x =
2	7	4	4
6	1	8	6
4	7	2	7
8	1	9	2
Indices start at 0.
Read off the maximum.
9
The entry in row 0 and column 1: 7
The entry at row 0, column 2 -> 4
The entry in the bottom-right corner: 2

M = [-96.817, 181.812, -154.793, -4.437, -88.502, 40.203, 139.281, -102.626]
The entry just right of the smallest entry: -4.437
The entry just right of -88.502 is 40.203
Read off the entry just left of 40.203.
-88.502
The smallest entry: -154.793

[[  5  -7  12   2   2   8  -5 -19   9  -4]
 [ 12   2   6   7  -3   4   7   4   3   9]
 [ -1   8  -1  -2   1  45 -28  16  17  13]
 [  0  -7   8   6  -3   8   9   4   1  -1]
 [  0  12  -5  -2  -4  -5  11   7   3  -1]
 [  9   9  -7   0   9  -2  -2   5  -3  14]
 [  1   6  -3  -1   0   8   3   1   3  -8]
 [  0   3  11   6   3   4  11   4   2   6]
 [  3   3  10  -2   0  10   3  -3   9   6]
 [  0   6   1   3   1  10   9   5   4   0]]
What is the top-left entry? 5
The 4th entry in reading order is 2
The last entry of the smallest entry's row is 13
What is the entry directly below the largest entry? 8
What is the largest entry in the first column? 12
What is the maximum? 45
The top entry of the column that holds the largest entry -> 8
What is the bottom-right entry? 0
What is the entry directly above the smallest entry? 7
What is the third largest entry? 16
What is the second largest entry? 17
The top-right entry is -4
What is the third-last entry, reading row by row? 5
The entry just left of the largest entry is 1
The smallest entry in the last column -> -8
What is the entry directly above the largest entry? 4
What is the second entry, reading row by row? -7
The bottom-left entry: 0
What is the first entry of the smallest entry's row? -1
What is the entry just left of 14? -3
What is the 4th entry from the end, reading row by row? 9
What is the 2nd entry on the main diagonal? 2
What is the smallest entry in the first row? -19
The largest entry in the first row -> 12
The largest entry in the last row is 10
What is the entry directly below the smallest entry? 9

[[139, 130, 137, 135, 136, 143, 107, 144, 188, 134], [151, 57, 167, 150, 160, 38, 169, 55, 180, 162], [140, 54, 163, 153, 155, 91, 154, 44, 170, 148], [109, 216, 105, 89, 108, 202, 87, 217, 86, 93], [105, 190, 107, 94, 103, 188, 83, 199, 57, 92], [136, 80, 147, 146, 147, 89, 172, 90, 150, 140], [127, 120, 139, 139, 134, 80, 184, 143, 134, 131], [145, 61, 151, 147, 160, 54, 165, 46, 188, 145]]
The entry just right of 87: 217
The entry just left of 170: 44
What is the entry just right of the smallest entry?
Answer: 169
The second entry in reading order -> 130
The entry just right of 135: 136
The smallest entry: 38
What is the 1st entry in reading order?
Answer: 139
What is the entry just left of 92?
Answer: 57
What is the 3rd largest entry?
Answer: 202
The entry just left of the largest entry -> 87
What is the 2nd largest entry?
Answer: 216
What is the third entry in reading order?
Answer: 137

[[-0.039, -0.261, 0.091, -0.109, 0.157, 0.129, -0.152, -0.041, 0.008, -0.077], [0.024, -0.036, 0.086, 0.007, 0.102, 0.090, -0.016, 0.000, 0.051, 0.017], [-0.101, -0.172, -0.050, -0.124, -0.030, -0.040, -0.140, -0.111, -0.082, -0.113], [-0.041, 0.161, -0.192, 0.016, -0.249, -0.219, 0.074, -0.016, -0.104, -0.013], [-0.100, -0.163, -0.058, -0.123, -0.040, -0.048, -0.135, -0.113, -0.086, -0.112], [-0.028, 0.201, -0.188, 0.033, -0.255, -0.222, 0.092, -0.034, -0.098, 0.004], [-0.100, -0.194, -0.033, -0.132, -0.006, -0.019, -0.151, -0.113, -0.075, -0.116], [-0.101, -0.192, -0.038, -0.133, -0.012, -0.025, -0.150, -0.114, -0.078, -0.118], [-0.102, -0.192, -0.038, -0.132, -0.012, -0.025, -0.151, -0.113, -0.078, -0.117], [-0.049, 0.174, -0.208, 0.030, -0.273, -0.241, 0.071, -0.018, -0.107, -0.008]]
The entry just right of the largest entry -> -0.188
The entry just right of -0.033: -0.132
The entry just left of 0.129: 0.157
The entry just right of the smallest entry: -0.241
What is the entry just left of the largest entry?
Answer: -0.028
What is the entry just left of -0.124?
Answer: -0.050
What is the maximum?
Answer: 0.201
What is the entry just left of 0.007?
Answer: 0.086

X =
array([[ 635, -178, -269, -120,  680,    2],
       [ -77,   27,  241,   19, -397,  -56],
       [ 159,  -33,  -63,  -12,  221,   10],
       [   0,    1,   -3,    2,   12,    2],
       [  10,   -2,    2,   -1,    2,   -1],
       [ 507, -121,  183,  -70,    1,  -94],
       [ -30,    8,   10,    5,  -31,    0],
       [   8,   -5,  -19,   -5,   21,    2],
       [ 391, -124,  149, -103, -170, -103],
       [ -10,    8,   -4,   10,   27,    7],
       [ 277,  -91,  131,  -78, -177,  -83]])
The entry directly below -63? -3
The entry just right of 21 -> 2
The largest entry in the last row: 277
The entry just right of 5? -31
The entry in the top-right corner: 2
The 2nd-last entry, reading row by row -> -177
The top entry of the column that holds the largest entry? 680
The entry in the bottom-right corner? -83
The entry just left of 7 -> 27
The entry just right of -91 -> 131
The 1st entry on the main diagonal -> 635
The third largest entry? 507
The entry directly above 391? 8
The smallest entry -> -397
The entry just right of 507? -121
The first entry in the row that holds the smallest entry -> -77
The entry directly below 149 -> -4
The largest entry in the last column is 10
The entry directly above -19? 10
The smallest entry in the first row: -269
The entry just right of -30: 8
The fourth entry, reading row by row is -120
The entry directly above -94: -1
The entry just left of -4 -> 8
The third-last entry, reading row by row? -78
The second entry on the main diagonal? 27
The entry directly above 5 -> -70
The entry just right of 635 -> -178
The entry directly above -2 is 1
The entry just left of the smallest entry is 19
